Below is a small trained network, with its code and all its weights. Each question gives an input and a class and asks what happens when units are switched off, that is, made to give their printed mean instead of their output.

import numpy as np


def w(rows, s, z=0):
    codes = np.array(rows[::2]) - 128.0
    scale = np.full(codes.shape[1], s)
    scale[-1] = z or s
    return codes * scale


def norm(h):
    return h / np.sqrt((h * h).mean(-1, keepdims=True) + 1e-5)


def f(y):
    return np.maximum(y, 0)


def log_softmax(a):
    a = a - a.max(-1, keepdims=True)
    return a - np.log(np.exp(a).sum(-1, keepdims=True))


def net(x, mask):
    res = np.array(x, float).reshape(1, 8) / 4 @ E
    u = 0
    for l in range(2):
        y = f(norm(res) @ A[l][:, :-1].T + A[l][:, -1])
        res = res + np.where(mask[u : u + 6], y, B[l][:, -1]) @ B[l][:, :-1]
        u += 6
    return log_softmax(norm(res)[-1] @ U[:, :-1].T + U[:, -1])


A, B = {}, {}
E = w([
[176,170,149,124,135,139,141,149,133,130,126],'x0',
[140,148,149,148,194,250,42,34,72,118,170],'x1',
[159,71,96,160,222,161,121,148,172,104,67],'x2',
[134,117,127,127,126,130,133,126,123,129,127],'x3',
[158,149,33,223,76,163,115,149,83,79,142],'x4',
[202,69,173,95,103,48,2,146,144,87,122],'x5',
[155,162,144,194,106,102,81,69,146,237,53],'x6',
[141,162,131,130,135,127,128,145,136,130,130],'x7',
],0.0081)
A[0] = w([
[101,129,208,58,169,89,156,62,219,157,126,43],'0.n1',
[105,87,104,184,255,108,105,130,191,129,88,68],'0.n2',
[88,90,220,75,213,135,144,130,123,174,117,2],'0.n3',
[96,154,100,105,169,187,239,107,87,194,92,31],'0.n4',
[134,98,91,122,180,163,104,137,218,140,89,78],'0.n5',
[163,142,101,206,113,117,116,87,105,165,98,118],'0.n6',
],0.0083,0.0065)
B[0] = w([
[174,107,8,255,82,86,120,142,37,143,160,253],'0.n1',
[189,146,167,99,95,132,190,92,157,48,102,227],'0.n2',
[182,149,67,243,177,105,108,137,79,96,157,211],'0.n3',
[53,98,215,98,120,142,13,208,90,135,58,249],'0.n4',
[93,182,237,165,76,133,169,105,108,114,122,197],'0.n5',
[120,113,41,77,175,67,151,124,118,99,143,221],'0.n6',
],0.0094,0.0047)
A[1] = w([
[61,168,132,161,182,172,229,119,139,209,149,84],'1.n1',
[136,86,155,41,196,135,154,158,29,65,202,29],'1.n2',
[82,192,190,115,41,81,124,62,64,184,210,28],'1.n3',
[144,144,141,145,117,102,95,8,135,225,33,74],'1.n4',
[217,71,197,96,109,74,24,129,133,113,132,4],'1.n5',
[153,140,165,122,204,226,62,1,102,152,199,37],'1.n6',
],0.0083,0.0042)
B[1] = w([
[184,48,136,62,81,126,9,141,83,101,64,176],'1.n1',
[156,238,41,75,203,117,144,96,156,195,151,220],'1.n2',
[179,114,239,186,213,195,206,85,160,35,124,221],'1.n3',
[90,223,32,44,200,161,149,108,173,138,183,220],'1.n4',
[30,120,162,128,133,209,64,133,65,138,83,253],'1.n5',
[133,18,152,145,2,16,179,198,211,191,93,236],'1.n6',
],0.0092,0.0059)
U = w([
[67,101,191,60,116,178,22,163,9,134,50,110],'0',
[117,68,164,119,33,64,184,195,205,191,130,210],'1',
[150,130,81,225,126,126,116,143,40,108,160,237],'2',
[102,175,82,29,202,114,149,102,159,148,158,103],'3',
[147,123,235,147,149,173,196,77,140,46,97,2],'4',
],0.012,0.0016)

Each question gives the input, the list of numbers given to net, and the class t.
The units are the neurons (one row each of A and B). Each row of codes is followed by its name. A weight is (code - 128) times the scale printed after its matrix; where a second scale follows, it is the last column's (A, B and U).
mask holds one flag per neuron, layer by layer. A switched-off neuron (its flag False) gives its mean, the last column of its row in B, instead of its output. The means were averaged over made-up inputs and are rounded, as every weight is.
A unit's drop is (log p(t) with every unit on - log p(t) with that unit switched off) / (log p(t) with every unit on - log p(t) with every unit switched off).
The circuit of an input: a set's keep is (log p(t) with only the set's units on - log p(t) with every unit switched off) / (log p(t) with every unit on - log p(t) with every unit switched off). Starting from all 12 units, units are removed one at a time, each time the one whose removal leaves the highest keep (on an exact tie, the one counted first), for as long as the keep stays at least 0.8.
circuit, biggest first: the units of the circuit, biggest drop first
unit that matters most: the unit with the biggest drop
top k neurons: the k neurons with the biggest drops, biggest first
top k neurons in layer l: the k neurons of layer l with the biggest drops, biggest first
input [-8,5,-7,4,5,4,8,-1], class 3: unit that matters most	1.n4
input [6,-4,6,-8,5,3,2,7], class 4: top 4 neurons in layer 0	0.n1; 0.n2; 0.n5; 0.n3
input [-8,8,4,8,-6,4,-7,-5], class 1: top 2 neurons in layer 1	1.n6; 1.n4
input [-6,-5,-4,-4,-1,-6,-4,-6], class 0: circuit, biggest first	1.n6; 1.n1
input [4,8,-1,2,-1,7,-8,-6], class 1: top 2 neurons in layer 1	1.n6; 1.n4
input [1,4,7,4,5,0,-2,3], class 4: top 4 neurons in layer 0	0.n2; 0.n1; 0.n5; 0.n3
input [-7,4,0,-5,-2,4,-5,6], class 3: top 2 neurons in layer 0	0.n4; 0.n5
input [3,2,-6,8,-5,2,-7,5], class 3: top 2 neurons	1.n2; 0.n5
input [-2,-6,6,5,-4,-6,-5,5], class 0: top 4 neurons	1.n6; 0.n4; 1.n1; 1.n3
input [1,-4,1,5,5,4,6,-5], class 3: top 3 neurons in layer 0	0.n1; 0.n4; 0.n3
input [6,-3,-7,2,0,-2,8,-8], class 3: top 3 neurons	1.n4; 0.n6; 0.n5
input [7,4,-2,-1,1,3,4,3], class 1: top 4 neurons	1.n6; 0.n4; 0.n1; 1.n2
input [-3,6,1,4,6,3,1,-6], class 1: circuit, biggest first	1.n6; 0.n1
input [-3,5,-3,1,-8,-6,-7,-5], class 2: unit that matters most	0.n3
input [4,-2,8,-7,-8,7,-8,-8], class 2: top 4 neurons	0.n3; 0.n1; 0.n4; 1.n4
input [8,1,-4,-5,3,3,-3,-8], class 4: top 2 neurons in layer 0	0.n6; 0.n4
input [3,-2,5,-7,5,-5,-6,2], class 3: top 3 neurons in layer 1	1.n5; 1.n2; 1.n6
input [4,5,0,-3,5,3,-1,3], class 1: top 2 neurons	1.n6; 0.n1
input [7,-6,1,-7,-4,5,8,6], class 3: top 3 neurons	1.n4; 1.n6; 0.n4
input [2,2,-2,0,-7,5,5,-6], class 2: unit that matters most	0.n1
input [7,-5,5,1,-4,6,4,-8], class 0: top 3 neurons	1.n5; 1.n6; 1.n3
input [3,4,8,7,4,3,7,2], class 4: top 4 neurons	0.n2; 1.n2; 0.n5; 0.n1
input [-7,-3,-3,3,3,5,-8,-7], class 3: top 2 neurons	1.n2; 0.n4
input [8,6,2,-3,-8,2,-7,0], class 2: top 2 neurons	0.n3; 0.n1
input [3,-2,-3,4,4,1,5,-1], class 3: top 3 neurons	0.n1; 1.n6; 0.n3
input [3,6,-8,3,2,6,5,-2], class 4: top 2 neurons	1.n3; 0.n4
input [8,5,-8,8,1,3,3,-1], class 4: top neuron in layer 1	1.n3
